Below is a small trained network, with its code and all its weights. Each question gives an input and a target symbol and asks what happens when units are switched off, that is, made to give their printed mean instead of their output.

import numpy as np


def w(rows, s, z=0):
    codes = np.array(rows[::2]) - 128.0
    scale = np.full(codes.shape[1], s)
    scale[-1] = z or s
    return codes * scale


def f(y):
    return np.maximum(y, 0)


def softmax(a):
    e = np.exp(a - a.max(-1, keepdims=True))
    return e / e.sum(-1, keepdims=True)


def log_softmax(a):
    a = a - a.max(-1, keepdims=True)
    return a - np.log(np.exp(a).sum(-1, keepdims=True))


def net(x, mask):
    ids = ['βγδθλμπτφψ'.index(c) for c in x.split()]
    T = len(ids)
    res = E[ids] + P[:T]
    r = res
    for j in range(3):
        rows = slice(2 * j, 2 * j + 2)
        q, k, v = (r @ M[0][rows].T for M in (Q, K, V))
        z = softmax(np.where(np.tri(T) > 0, q @ k.T / 2**0.5, -1e9)) @ v
        o = O[0][rows]
        res = res + np.where(mask[j], z, o[:, -1]) @ o[:, :-1]
    y = f(res @ A[0][:, :-1].T + A[0][:, -1])
    res = res + np.where(mask[3:15], y, B[0][:, -1]) @ B[0][:, :-1]
    return log_softmax(res[-1] @ U[:, :-1].T + U[:, -1])


Q, K, V, O, A, B = {}, {}, {}, {}, {}, {}
E = w([
[110,72,102,149,126,81,49,134,233,162],'β',
[142,249,118,178,87,151,167,122,191,85],'γ',
[122,79,166,57,111,90,131,55,174,212],'δ',
[120,84,114,72,59,126,69,89,183,170],'θ',
[189,236,185,205,109,114,128,131,147,83],'λ',
[153,30,175,78,65,88,112,100,101,137],'μ',
[198,19,72,156,98,71,231,83,139,128],'π',
[106,196,76,121,146,142,204,218,110,65],'τ',
[131,174,172,132,199,99,182,200,70,88],'φ',
[66,163,130,75,169,175,109,184,97,36],'ψ',
],0.015)
P = w([
[25,132,121,182,115,107,120,77,98,190],'0',
[103,121,138,120,120,154,156,139,164,155],'1',
[160,111,136,110,135,178,158,166,164,145],'2',
[184,115,120,94,142,163,141,170,161,149],'3',
[178,121,66,103,218,165,106,101,50,117],'4',
[177,139,44,67,215,118,92,82,52,107],'5',
[182,131,4,31,164,76,106,110,136,97],'6',
],0.017)
Q[0] = w([
[141,188,89,121,177,115,95,77,79,85],'h1',
[94,215,183,201,170,254,156,159,74,117],'h1',
[144,59,73,67,89,8,115,81,160,142],'h2',
[112,88,176,131,77,127,154,187,169,155],'h2',
[121,115,154,156,123,189,157,151,134,139],'h3',
[90,176,147,145,126,113,133,127,113,81],'h3',
],0.015)
K[0] = w([
[189,99,192,119,86,167,154,171,214,135],'h1',
[40,113,169,231,14,108,159,117,135,185],'h1',
[250,109,78,92,183,144,122,114,104,101],'h2',
[102,140,76,150,136,77,116,58,90,101],'h2',
[54,126,125,177,76,104,133,131,85,130],'h3',
[96,125,158,159,101,132,87,101,164,184],'h3',
],0.013)
V[0] = w([
[154,68,176,129,180,10,220,214,22,133],'h1',
[80,85,240,76,199,147,14,164,117,114],'h1',
[140,165,61,195,228,90,181,195,144,167],'h2',
[221,108,233,255,98,63,33,131,128,70],'h2',
[67,188,199,70,236,127,95,139,176,94],'h3',
[194,183,239,154,146,96,156,32,131,191],'h3',
],0.0098)
O[0] = w([
[145,115,193,135,201,161,146,168,166,176,150],'h1',
[247,125,169,118,59,130,149,123,190,109,88],'h1',
[130,99,131,204,91,132,185,133,61,177,34],'h2',
[172,82,71,159,182,124,115,151,153,63,13],'h2',
[101,156,72,125,153,168,132,31,130,141,4],'h3',
[188,150,67,136,149,124,102,147,170,197,150],'h3',
],0.016,0.0037)
A[0] = w([
[174,123,104,159,132,101,224,120,108,73,180],'n1',
[130,68,103,125,172,187,121,139,129,189,111],'n2',
[132,20,157,124,77,66,107,32,150,194,116],'n3',
[154,72,110,100,82,130,159,50,165,160,10],'n4',
[118,125,161,84,44,175,99,136,95,176,131],'n5',
[56,36,226,136,138,125,133,51,118,167,11],'n6',
[121,119,205,109,146,151,154,172,174,130,50],'n7',
[157,31,92,107,126,39,95,156,155,145,129],'n8',
[116,226,98,193,109,110,147,166,68,49,28],'n9',
[136,191,112,140,202,174,194,131,161,80,198],'n10',
[156,7,102,145,92,146,142,39,143,139,2],'n11',
[185,157,142,171,166,254,186,122,119,127,153],'n12',
],0.0097,0.0046)
B[0] = w([
[131,113,124,106,87,234,29,124,132,138,166],'n1',
[141,143,161,60,111,124,112,51,110,133,198],'n2',
[17,125,126,195,149,186,109,155,210,93,229],'n3',
[132,151,155,166,189,82,85,129,39,77,189],'n4',
[199,114,128,162,206,55,123,120,69,156,223],'n5',
[207,108,89,96,73,136,87,192,183,105,238],'n6',
[83,160,66,193,100,152,141,50,104,122,222],'n7',
[167,133,113,83,149,55,191,103,74,140,252],'n8',
[112,61,137,150,154,83,166,108,255,137,188],'n9',
[142,143,157,238,118,171,113,176,57,111,188],'n10',
[136,218,106,96,107,182,237,225,166,174,163],'n11',
[141,122,152,117,184,165,194,30,156,88,177],'n12',
],0.0081,0.015)
U = w([
[131,249,42,35,69,155,142,111,119,192,100],'β',
[139,200,182,122,136,162,131,194,136,41,132],'γ',
[129,87,52,164,143,152,96,108,110,89,35],'δ',
[106,83,132,97,122,174,134,53,134,131,165],'θ',
[53,152,164,142,208,135,90,147,126,135,53],'λ',
[132,96,139,107,84,77,186,99,68,166,144],'μ',
[48,119,87,122,125,123,192,100,151,79,72],'π',
[144,104,127,1,152,53,148,79,205,86,85],'τ',
[115,44,114,73,42,196,22,101,163,116,254],'φ',
[79,192,135,115,58,116,95,35,26,91,153],'ψ',
],0.0056,0.0044)

Each question gives the input, a string of symbols that net reads in full, and the target symbol t.
The units are the heads (2 rows each of Q, K, V and O) and the neurons (one row each of A and B). Each row of codes is followed by its name. A weight is (code - 128) times the scale printed after its matrix; where a second scale follows, it is the last column's (O, A, B and U).
mask holds one flag per unit, heads first, then neurons. A switched-off unit (its flag False) gives its mean, the last column of its rows in O or B, instead of its output. The means were averaged over made-up inputs and are rounded, as every weight is.
A unit's drop is (log p(t) with every unit on - log p(t) with that unit switched off) / (log p(t) with every unit on - log p(t) with every unit switched off).
The circuit of an input: a set's keep is (log p(t) with only the set's units on - log p(t) with every unit switched off) / (log p(t) with every unit on - log p(t) with every unit switched off). Starting from the 12 units with the biggest drops (on a tie, the unit counted first), units are removed one at a time, each time the one whose removal leaves the highest keep (on an exact tie, the one counted first), for as long as the keep stays at least 0.8.
circuit, biggest first: the units of the circuit, biggest drop first
unit that matters most: the unit with the biggest drop
top k neurons: the k neurons with the biggest drops, biggest first
which heads matter: for each layer, one digit per head in row order, 1 if its drop is at least 0.15 and else 0, layers parted by /
input β π μ φ, target φ: circuit, biggest first	n1, h1, h2
input μ π λ π μ θ, target μ: unit that matters most	h3
input ψ π τ π λ, target λ: which heads matter	100
input β λ τ θ μ, target φ: circuit, biggest first	h3, n8, n6
input φ μ β τ λ γ, target φ: circuit, biggest first	n1, h1, n8
input θ γ φ θ, target θ: circuit, biggest first	h1, n12, n7
input ψ μ δ ψ π, target γ: circuit, biggest first	h1, n11, n4
input τ μ μ μ ψ, target γ: circuit, biggest first	n10, h1
input μ π τ μ, target φ: which heads matter	101
input μ μ π β β, target μ: top 2 neurons	n8, n6
input φ π θ θ δ λ, target τ: circuit, biggest first	h1, n9
input λ β ψ ψ δ β λ, target ψ: which heads matter	111
input μ δ μ δ λ, target β: circuit, biggest first	h2, h3
input μ δ μ ψ μ φ λ, target ψ: top 2 neurons	n6, n4
input λ π γ, target δ: circuit, biggest first	h2
input λ μ μ, target τ: circuit, biggest first	h2, n8
input μ γ τ φ λ θ φ, target θ: which heads matter	110
input π θ λ λ ψ β μ, target γ: which heads matter	101
input τ μ θ τ τ δ, target φ: which heads matter	101
input π λ δ, target μ: which heads matter	011
